Below is a small trained network, with its code and all its weights. Each question gives an input and a target symbol and asks what happens when units are switched off, that is, made to give their printed mean instead of their output.

import numpy as np


def w(rows, s, z=0):
    codes = np.array(rows[::2]) - 128.0
    scale = np.full(codes.shape[1], s)
    scale[-1] = z or s
    return codes * scale


def norm(h):
    return h / np.sqrt((h * h).mean(-1, keepdims=True) + 1e-5)


def f(y):
    return np.maximum(y, 0)


def softmax(a):
    e = np.exp(a - a.max(-1, keepdims=True))
    return e / e.sum(-1, keepdims=True)


def log_softmax(a):
    a = a - a.max(-1, keepdims=True)
    return a - np.log(np.exp(a).sum(-1, keepdims=True))


def net(x, mask):
    ids = ['ΞΠΩαβεζηλμτφψ'.index(c) for c in x.split()]
    T = len(ids)
    res = E[ids] + P[:T]
    r = norm(res)
    for j in range(3):
        rows = slice(3 * j, 3 * j + 3)
        q, k, v = (r @ M[0][rows].T for M in (Q, K, V))
        z = softmax(np.where(np.tri(T) > 0, q @ k.T / 3**0.5, -1e9)) @ v
        o = O[0][rows]
        res = res + np.where(mask[j], z, o[:, -1]) @ o[:, :-1]
    y = f(norm(res) @ A[0][:, :-1].T + A[0][:, -1])
    res = res + np.where(mask[3:11], y, B[0][:, -1]) @ B[0][:, :-1]
    return log_softmax(norm(res)[-1] @ U[:, :-1].T + U[:, -1])


Q, K, V, O, A, B = {}, {}, {}, {}, {}, {}
E = w([
[97,48,152,154,117,121,138,126,120,97,95],'Ξ',
[108,32,175,125,100,112,147,133,94,92,127],'Π',
[129,40,148,135,131,152,117,98,125,128,92],'Ω',
[225,169,251,65,66,121,156,199,118,152,96],'α',
[92,126,93,75,136,252,239,97,76,88,193],'β',
[170,87,229,206,143,188,177,142,218,185,163],'ε',
[99,75,107,154,164,135,152,175,76,147,92],'ζ',
[125,99,85,165,97,184,75,178,82,116,140],'η',
[115,104,182,173,162,62,49,111,177,54,210],'λ',
[231,102,107,95,163,59,64,131,77,133,136],'μ',
[129,127,173,97,88,90,26,120,55,144,76],'τ',
[128,145,116,90,154,103,100,159,172,33,50],'φ',
[68,142,189,87,184,122,78,147,73,83,97],'ψ',
],0.011)
P = w([
[105,24,110,40,120,118,134,187,133,126,178],'0',
[131,45,114,91,123,129,140,148,117,117,159],'1',
[141,80,93,96,135,138,140,137,117,126,140],'2',
[143,93,89,140,134,144,150,114,112,118,124],'3',
[155,115,91,159,141,150,150,104,113,122,119],'4',
[159,136,92,185,141,149,154,96,105,118,115],'5',
[165,162,95,204,141,149,149,92,110,119,121],'6',
[171,169,98,231,142,147,151,77,112,112,116],'7',
[176,193,97,254,149,158,157,66,112,108,113],'8',
],0.0085)
Q[0] = w([
[88,229,152,83,93,164,179,172,231,178,181],'h1',
[69,159,30,2,134,69,128,208,125,172,155],'h1',
[114,33,141,166,238,87,212,59,110,214,124],'h1',
[167,51,30,123,205,81,50,177,32,101,23],'h2',
[185,128,60,224,200,142,106,126,57,109,199],'h2',
[126,93,175,199,157,167,193,17,138,93,69],'h2',
[131,129,143,228,90,180,202,119,155,173,187],'h3',
[207,38,114,253,182,154,98,126,38,73,60],'h3',
[95,91,83,165,89,151,82,179,10,167,58],'h3',
],0.0072)
K[0] = w([
[119,50,159,77,66,129,155,136,111,159,162],'h1',
[82,28,110,70,106,118,117,139,136,125,104],'h1',
[156,143,54,191,71,148,99,125,143,120,133],'h1',
[103,162,114,137,162,126,57,139,75,65,96],'h2',
[143,217,104,159,137,93,90,59,113,107,156],'h2',
[135,204,89,194,155,149,167,111,96,169,120],'h2',
[186,150,114,161,108,159,124,102,152,181,161],'h3',
[135,255,128,180,164,118,117,106,116,122,107],'h3',
[136,190,111,119,190,84,114,61,134,103,110],'h3',
],0.0096)
V[0] = w([
[127,123,175,99,192,142,116,160,136,203,237],'h1',
[88,105,134,142,152,103,199,79,147,192,99],'h1',
[138,169,128,62,239,133,144,140,178,69,28],'h1',
[169,124,165,115,60,165,116,57,188,79,152],'h2',
[143,147,119,156,12,63,103,135,172,207,30],'h2',
[229,130,112,142,212,57,213,87,166,74,145],'h2',
[169,141,15,148,90,170,189,202,220,123,116],'h3',
[180,74,75,128,86,96,125,73,171,75,120],'h3',
[171,118,83,96,124,99,111,88,88,255,171],'h3',
],0.0066)
O[0] = w([
[150,186,111,204,164,119,194,110,135,156,109,199],'h1',
[162,124,226,124,85,112,125,83,196,181,157,90],'h1',
[118,69,137,64,198,111,124,99,179,97,28,100],'h1',
[154,93,118,173,96,121,185,180,157,6,133,127],'h2',
[153,58,132,118,68,142,158,152,95,165,77,2],'h2',
[109,88,85,54,137,57,186,133,131,114,192,182],'h2',
[63,35,45,234,124,107,127,223,126,189,125,123],'h3',
[106,186,2,104,63,128,142,143,194,176,128,119],'h3',
[165,119,110,173,36,40,115,55,108,85,124,107],'h3',
],0.007,0.0037)
A[0] = w([
[217,181,154,98,53,126,176,155,98,168,66,76],'n1',
[148,140,169,195,127,72,211,128,185,136,97,102],'n2',
[148,152,155,104,88,132,159,225,160,190,118,115],'n3',
[133,85,113,146,157,102,152,161,131,182,150,41],'n4',
[210,188,122,119,107,115,155,203,111,154,83,131],'n5',
[104,105,165,131,177,85,83,95,154,230,129,2],'n6',
[225,198,162,92,19,120,139,138,89,160,2,142],'n7',
[130,152,47,130,90,56,136,98,100,144,110,10],'n8',
],0.0079,0.0031)
B[0] = w([
[110,166,134,214,109,102,144,120,130,15,50,232],'n1',
[214,152,156,81,153,170,131,163,151,220,131,210],'n2',
[176,203,156,170,129,82,84,115,97,124,77,202],'n3',
[172,116,179,109,112,106,125,142,181,102,113,157],'n4',
[62,124,142,155,14,109,196,81,98,75,62,223],'n5',
[2,136,141,111,104,26,187,75,134,190,168,151],'n6',
[88,217,135,163,77,78,240,160,186,74,69,255],'n7',
[241,171,120,56,143,86,48,163,91,161,119,143],'n8',
],0.0077,0.01)
U = w([
[89,140,168,103,92,132,45,188,179,124,133,57],'Ξ',
[114,123,165,63,66,150,144,157,101,118,182,13],'Π',
[117,104,95,80,34,176,117,75,220,124,148,98],'Ω',
[149,2,154,132,113,138,146,81,78,86,117,112],'α',
[106,123,128,184,170,62,61,109,225,48,187,24],'β',
[207,102,163,139,151,154,170,139,176,183,144,211],'ε',
[56,106,136,126,124,85,150,54,128,201,137,213],'ζ',
[115,133,93,203,138,171,74,152,53,161,108,144],'η',
[112,164,48,90,155,209,254,93,99,133,166,6],'λ',
[202,149,62,81,117,70,116,102,79,153,131,143],'μ',
[118,167,139,140,68,117,193,105,122,82,60,182],'τ',
[94,86,65,70,159,137,140,192,168,138,57,171],'φ',
[134,174,184,85,213,171,99,85,110,117,87,112],'ψ',
],0.009,0.0021)

Each question gives the input, a string of symbols that net reads in full, and the target symbol t.
The units are the heads (3 rows each of Q, K, V and O) and the neurons (one row each of A and B). Each row of codes is followed by its name. A weight is (code - 128) times the scale printed after its matrix; where a second scale follows, it is the last column's (O, A, B and U).
mask holds one flag per unit, heads first, then neurons. A switched-off unit (its flag False) gives its mean, the last column of its rows in O or B, instead of its output. The means were averaged over made-up inputs and are rounded, as every weight is.
A unit's drop is (log p(t) with every unit on - log p(t) with that unit switched off) / (log p(t) with every unit on - log p(t) with every unit switched off).
The circuit of an input: a set's keep is (log p(t) with only the set's units on - log p(t) with every unit switched off) / (log p(t) with every unit on - log p(t) with every unit switched off). Starting from all 11 units, units are removed one at a time, each time the one whose removal leaves the highest keep (on an exact tie, the one counted first), for as long as the keep stays at least 0.8.
circuit, biggest first: the units of the circuit, biggest drop first
top k neurons: the k neurons with the biggest drops, biggest first
heads that matter: for each layer, one digit per head in row order, 1 if its drop is at least 0.15 and else 0, layers parted by /
drop when u is switched off: that unit's drop, to one decimal
input ε Ω φ α η, target φ: circuit, biggest first -> h1, h3
input β α Ω, target β: circuit, biggest first -> h2, n5, n7
input ζ ζ ε ζ Ξ, target ζ: circuit, biggest first -> h2, n6
input ε τ λ τ τ ζ α Π, target ζ: circuit, biggest first -> h2, n6, n7
input φ Ξ Π μ α μ Ω, target μ: heads that matter -> 001
input α ε η μ η, target μ: circuit, biggest first -> h3, n8, h2
input ε α η α ζ, target η: top neuron -> n7
input α α α Ξ Ω, target α: heads that matter -> 000
input α φ Ω τ β, target λ: heads that matter -> 000
input η ε α Ξ, target ε: circuit, biggest first -> n5, n1, n7
input μ Ξ η, target μ: circuit, biggest first -> h3, n8, n1
input τ λ β Ξ, target λ: heads that matter -> 101
input α ψ τ, target ψ: circuit, biggest first -> h3, h2
input μ α α Ξ Ξ, target α: circuit, biggest first -> n7, h1, n1
input ζ Π α α α ψ μ α Ω, target μ: heads that matter -> 011
input λ β ζ, target λ: circuit, biggest first -> n1, n3, h2, n7
input Ξ λ α α ζ Ω Π Ξ, target Ω: heads that matter -> 101
input α β ε Ω α λ Ξ, target λ: heads that matter -> 001
input ζ ζ ζ η α Ξ Ω, target α: heads that matter -> 100
input ε α α ε Π, target ε: heads that matter -> 100
input ε ζ φ φ ζ, target φ: heads that matter -> 000
input η Π ε Ω, target ε: heads that matter -> 100
input α α Ξ, target α: heads that matter -> 000
input ε ε ζ Π, target ζ: heads that matter -> 010
input μ Ω λ α Π β α Ξ, target β: heads that matter -> 110
input ε ε η ε ζ ε λ, target β: top neuron -> n7
input ε ζ λ ζ, target λ: drop when h3 is switched off -> 0.3
input α α α ε α Ω, target ε: drop when n2 is switched off -> 0.1
